Here is a tiny trained network, its code and every weight. The questions are about switching its units off for an input and a class, where a switched-off unit gives its printed mean instead of its output.

import numpy as np


def w(rows, s, z=0):
    codes = np.array(rows[::2]) - 128.0
    scale = np.full(codes.shape[1], s)
    scale[-1] = z or s
    return codes * scale


def norm(h):
    return h / np.sqrt((h * h).mean(-1, keepdims=True) + 1e-5)


def f(y):
    return np.maximum(y, 0)


def log_softmax(a):
    a = a - a.max(-1, keepdims=True)
    return a - np.log(np.exp(a).sum(-1, keepdims=True))


def net(x, mask):
    res = np.array(x, float).reshape(1, 3) / 4 @ E
    u = 0
    for l in range(3):
        y = f(norm(res) @ A[l][:, :-1].T + A[l][:, -1])
        res = res + np.where(mask[u : u + 9], y, B[l][:, -1]) @ B[l][:, :-1]
        u += 9
    return log_softmax(norm(res)[-1] @ U[:, :-1].T + U[:, -1])


A, B = {}, {}
E = w([
[108,111,164,16,2],'x0',
[74,178,244,135,163],'x1',
[237,94,193,67,213],'x2',
],0.01)
A[0] = w([
[168,117,68,159,69,198],'L0N0',
[76,99,108,164,149,117],'L0N1',
[148,163,113,103,169,92],'L0N2',
[153,148,132,104,54,170],'L0N3',
[186,153,114,180,141,172],'L0N4',
[119,181,203,147,105,19],'L0N5',
[147,215,177,154,108,6],'L0N6',
[254,163,181,97,153,19],'L0N7',
[98,106,228,144,154,1],'L0N8',
],0.0096,0.0046)
B[0] = w([
[38,113,146,91,214,253],'L0N0',
[134,169,195,83,66,180],'L0N1',
[126,153,149,105,78,160],'L0N2',
[144,193,152,186,208,245],'L0N3',
[108,199,169,34,102,226],'L0N4',
[23,149,153,63,194,167],'L0N5',
[77,136,106,83,132,143],'L0N6',
[88,2,200,204,108,235],'L0N7',
[65,114,148,71,191,175],'L0N8',
],0.0065,0.0045)
A[1] = w([
[89,72,153,161,110,73],'L1N0',
[69,205,140,119,130,14],'L1N1',
[66,91,155,66,96,169],'L1N2',
[124,90,159,85,164,128],'L1N3',
[147,134,137,49,21,2],'L1N4',
[172,71,5,87,122,11],'L1N5',
[190,74,52,131,110,40],'L1N6',
[157,179,91,232,199,30],'L1N7',
[148,180,115,65,144,10],'L1N8',
],0.012,0.0032)
B[1] = w([
[120,163,99,140,135,149],'L1N0',
[134,52,119,155,150,219],'L1N1',
[194,188,109,161,175,254],'L1N2',
[104,119,69,201,122,218],'L1N3',
[203,221,107,90,147,189],'L1N4',
[2,176,216,66,205,181],'L1N5',
[47,137,227,110,173,155],'L1N6',
[212,214,94,35,110,184],'L1N7',
[135,122,102,223,184,141],'L1N8',
],0.0092,0.0072)
A[2] = w([
[151,129,124,120,65,83],'L2N0',
[200,4,159,99,139,76],'L2N1',
[71,196,75,167,80,28],'L2N2',
[81,124,135,85,151,96],'L2N3',
[130,95,94,200,162,157],'L2N4',
[162,122,183,103,143,164],'L2N5',
[77,136,59,194,30,92],'L2N6',
[196,176,99,163,146,226],'L2N7',
[176,165,148,105,80,2],'L2N8',
],0.015,0.0032)
B[2] = w([
[146,184,95,137,171,133],'L2N0',
[165,65,66,241,178,198],'L2N1',
[166,87,118,164,186,217],'L2N2',
[68,110,163,138,110,185],'L2N3',
[110,89,159,57,2,200],'L2N4',
[120,145,38,165,127,218],'L2N5',
[205,50,129,185,156,186],'L2N6',
[145,136,130,91,38,254],'L2N7',
[171,138,111,69,107,157],'L2N8',
],0.012,0.0078)
U = w([
[161,29,103,228,159,252],'0',
[3,166,158,132,198,219],'1',
[203,222,92,103,104,41],'2',
[73,69,155,106,30,9],'3',
],0.019,0.0035)

Each question gives the input, the list of numbers given to net, and the class t.
The units are the neurons (one row each of A and B). Each row of codes is followed by its name. A weight is (code - 128) times the scale printed after its matrix; where a second scale follows, it is the last column's (A, B and U).
mask holds one flag per neuron, layer by layer. A switched-off neuron (its flag False) gives its mean, the last column of its row in B, instead of its output. The means were averaged over made-up inputs and are rounded, as every weight is.
A unit's drop is (log p(t) with every unit on - log p(t) with that unit switched off) / (log p(t) with every unit on - log p(t) with every unit switched off).
The circuit of an input: a set's keep is (log p(t) with only the set's units on - log p(t) with every unit switched off) / (log p(t) with every unit on - log p(t) with every unit switched off). Starting from the 12 units with the biggest drops (on a tie, the unit counted first), units are removed one at a time, each time the one whose removal leaves the highest keep (on an exact tie, the one counted first), for as long as the keep stays at least 0.8.
units of the circuit, in order: the units of the circuit, biggest drop first
unit that matters most: the unit with the biggest drop
top k neurons: the k neurons with the biggest drops, biggest first
k most important neurons of layer l: the k neurons of layer l with the biggest drops, biggest first
input [8,-3,-5], class 2: units of the circuit, in order	[L1N4]
input [4,-8,-7], class 1: 2 most important neurons of layer 2	[L2N1, L2N3]
input [-1,-3,3], class 3: top 2 neurons	[L2N4, L1N3]
input [-6,6,-6], class 0: 3 most important neurons of layer 0	[L0N0, L0N3, L0N8]
input [-5,0,-4], class 2: top 2 neurons	[L1N7, L1N3]
input [4,-5,-1], class 1: top 2 neurons	[L1N5, L0N4]
input [4,-3,-3], class 2: 3 most important neurons of layer 1	[L1N2, L1N3, L1N4]
input [6,-5,-6], class 0: top 3 neurons	[L2N2, L1N7, L0N0]
input [-8,7,-7], class 2: top 2 neurons	[L1N7, L0N0]
input [6,-6,-5], class 1: top 2 neurons	[L1N5, L0N4]
input [-3,-3,-3], class 3: 2 most important neurons of layer 1	[L1N1, L1N3]
input [3,4,-2], class 1: top 2 neurons	[L0N5, L2N7]
input [-2,3,3], class 3: top 3 neurons	[L1N3, L2N4, L1N5]
input [-7,-5,4], class 2: unit that matters most	L1N7
input [4,-8,-8], class 0: top 2 neurons	[L2N6, L2N2]
input [4,6,-6], class 0: top 2 neurons	[L1N5, L2N2]
input [6,-6,-4], class 1: top 3 neurons	[L1N5, L0N4, L0N1]
input [-7,6,3], class 2: 3 most important neurons of layer 1	[L1N7, L1N5, L1N6]
input [8,2,-8], class 0: 2 most important neurons of layer 2	[L2N6, L2N2]
input [-4,0,1], class 2: units of the circuit, in order	[L1N7]
input [5,-8,7], class 1: 2 most important neurons of layer 1	[L1N5, L1N6]
